Here is a tiny trained network, its code and every weight. The questions are about switching its units off for an input and a class, where a switched-off unit gives its printed mean instead of its output.

import numpy as np


def w(rows, s, z=0):
    codes = np.array(rows[::2]) - 128.0
    scale = np.full(codes.shape[1], s)
    scale[-1] = z or s
    return codes * scale


def f(y):
    return y / 2 * (1 + np.tanh(0.7978845608 * (y + 0.044715 * y**3)))


def log_softmax(a):
    a = a - a.max(-1, keepdims=True)
    return a - np.log(np.exp(a).sum(-1, keepdims=True))


def net(x, mask):
    res = np.array(x, float).reshape(1, 7) / 4 @ E
    y = f(res @ A[0][:, :-1].T + A[0][:, -1])
    res = res + np.where(mask, y, B[0][:, -1]) @ B[0][:, :-1]
    return log_softmax(res[-1] @ U[:, :-1].T + U[:, -1])


A, B = {}, {}
E = w([
[127,127,127,124,127,124,126,125,129,127,120],'x0',
[155,13,171,158,149,126,48,89,84,145,137],'x1',
[167,140,40,154,140,200,68,192,80,122,74],'x2',
[134,121,118,140,148,112,118,145,156,114,138],'x3',
[26,172,79,184,99,88,73,82,86,117,169],'x4',
[135,144,143,154,203,145,170,73,84,2,93],'x5',
[86,70,45,94,213,123,185,98,96,205,137],'x6',
],0.0087)
A[0] = w([
[170,135,58,127,143,208,54,173,94,114,82,100],'n1',
[177,152,180,148,37,124,71,161,180,107,123,104],'n2',
[99,87,63,90,174,131,175,122,119,171,134,80],'n3',
[184,89,191,73,167,140,140,155,134,151,103,82],'n4',
[144,56,164,140,143,124,37,121,86,174,121,103],'n5',
[135,175,205,145,139,155,104,109,132,20,101,88],'n6',
[158,33,186,160,130,142,77,95,108,145,161,128],'n7',
[113,74,69,100,203,100,164,131,135,209,131,117],'n8',
[79,106,208,60,107,67,146,103,179,141,178,110],'n9',
[37,138,112,197,98,51,86,88,71,106,198,135],'n10',
[101,226,68,103,77,141,215,180,176,130,131,105],'n11',
[161,176,145,124,144,149,189,160,152,148,139,96],'n12',
[113,109,221,133,147,73,194,65,153,106,158,59],'n13',
[166,79,186,89,140,163,164,186,170,143,114,114],'n14',
[113,110,132,71,50,111,70,175,198,254,181,6],'n15',
[188,91,175,92,154,183,179,124,152,113,129,116],'n16',
[105,115,91,109,226,128,183,72,102,89,113,75],'n17',
],0.0078,0.0024)
B[0] = w([
[32,45,87,188,123,174,220,229,117,63,91,231],'n1',
[213,93,173,222,50,75,141,122,29,208,200,220],'n2',
[169,116,168,196,47,77,167,110,87,172,196,214],'n3',
[109,152,30,117,95,126,43,94,169,141,100,209],'n4',
[154,131,147,32,158,75,135,123,89,45,118,213],'n5',
[171,122,224,179,135,159,96,72,102,194,185,233],'n6',
[173,140,109,16,150,43,148,109,93,16,147,222],'n7',
[171,129,174,189,57,102,151,119,55,198,187,238],'n8',
[68,52,83,185,107,157,214,196,77,69,70,227],'n9',
[133,197,15,123,93,147,62,82,216,151,70,236],'n10',
[152,99,136,1,201,44,121,101,72,45,182,255],'n11',
[105,157,99,82,101,97,111,80,126,84,140,182],'n12',
[32,66,99,151,128,211,200,225,107,82,59,225],'n13',
[110,173,40,153,101,111,100,70,201,160,107,219],'n14',
[116,112,213,124,248,244,62,122,160,155,123,250],'n15',
[108,192,52,117,111,126,56,101,200,172,67,220],'n16',
[173,127,241,167,157,140,89,100,154,218,158,232],'n17',
],0.0073,0.0075)
U = w([
[172,127,185,190,31,78,151,112,95,173,185,96],'0',
[53,88,87,154,116,186,202,236,115,66,83,92],'1',
[146,142,132,4,178,28,137,93,104,28,154,70],'2',
[103,198,26,127,79,133,72,69,202,146,92,56],'3',
[128,140,236,139,240,230,91,99,147,158,143,253],'4',
],0.013,0.0049)

Each question gives the input, the list of numbers given to net, and the class t.
The units are the neurons (one row each of A and B). Each row of codes is followed by its name. A weight is (code - 128) times the scale printed after its matrix; where a second scale follows, it is the last column's (A, B and U).
mask holds one flag per neuron, in row order. A switched-off neuron (its flag False) gives its mean, the last column of its row in B, instead of its output. The means were averaged over made-up inputs and are rounded, as every weight is.
A unit's drop is (log p(t) with every unit on - log p(t) with that unit switched off) / (log p(t) with every unit on - log p(t) with every unit switched off).
The circuit of an input: a set's keep is (log p(t) with only the set's units on - log p(t) with every unit switched off) / (log p(t) with every unit on - log p(t) with every unit switched off). Starting from the 12 units with the biggest drops (on a tie, the unit counted first), units are removed one at a time, each time the one whose removal leaves the highest keep (on an exact tie, the one counted first), for as long as the keep stays at least 0.8.
circuit, biggest first: the units of the circuit, biggest drop first
unit that matters most: the unit with the biggest drop
k most important neurons: the k neurons with the biggest drops, biggest first
drop when u is switched off: that unit's drop, to one decimal
input [3,-2,2,-5,0,-8,-5], class 4: unit that matters most : n15
input [-7,3,6,-4,-5,1,0], class 1: 2 most important neurons : [n1, n10]
input [0,-5,-6,2,-5,7,2], class 4: 4 most important neurons : [n17, n1, n6, n7]
input [-8,7,6,-2,2,-1,4], class 2: 4 most important neurons : [n5, n7, n13, n9]
input [-4,-2,-8,7,-1,0,8], class 0: 3 most important neurons : [n8, n3, n17]
input [-4,5,-2,-7,-8,-3,6], class 3: 3 most important neurons : [n4, n16, n14]
input [6,7,-6,-3,-2,-8,2], class 4: 2 most important neurons : [n15, n11]
input [-2,7,5,-2,-4,4,3], class 2: 3 most important neurons : [n7, n5, n13]
input [-5,4,6,2,-3,4,5], class 1: 4 most important neurons : [n1, n6, n2, n15]
input [4,-6,-6,-2,-4,3,-2], class 1: 2 most important neurons : [n13, n9]
input [3,7,-2,6,-8,4,-4], class 3: circuit, biggest first : [n16, n4]
input [-4,0,0,-7,-6,-8,1], class 4: 2 most important neurons : [n15, n10]
input [-5,-6,3,6,-8,7,8], class 0: circuit, biggest first : [n3, n8]
input [-4,6,2,-7,-6,2,-4], class 2: circuit, biggest first : [n7]
input [-6,1,-5,7,7,3,-6], class 3: drop when n17 is switched off : 0.2
input [1,-4,-8,-1,5,3,-7], class 1: drop when n15 is switched off : 0.0
input [-5,6,0,3,2,0,-4], class 2: drop when n7 is switched off : 0.3
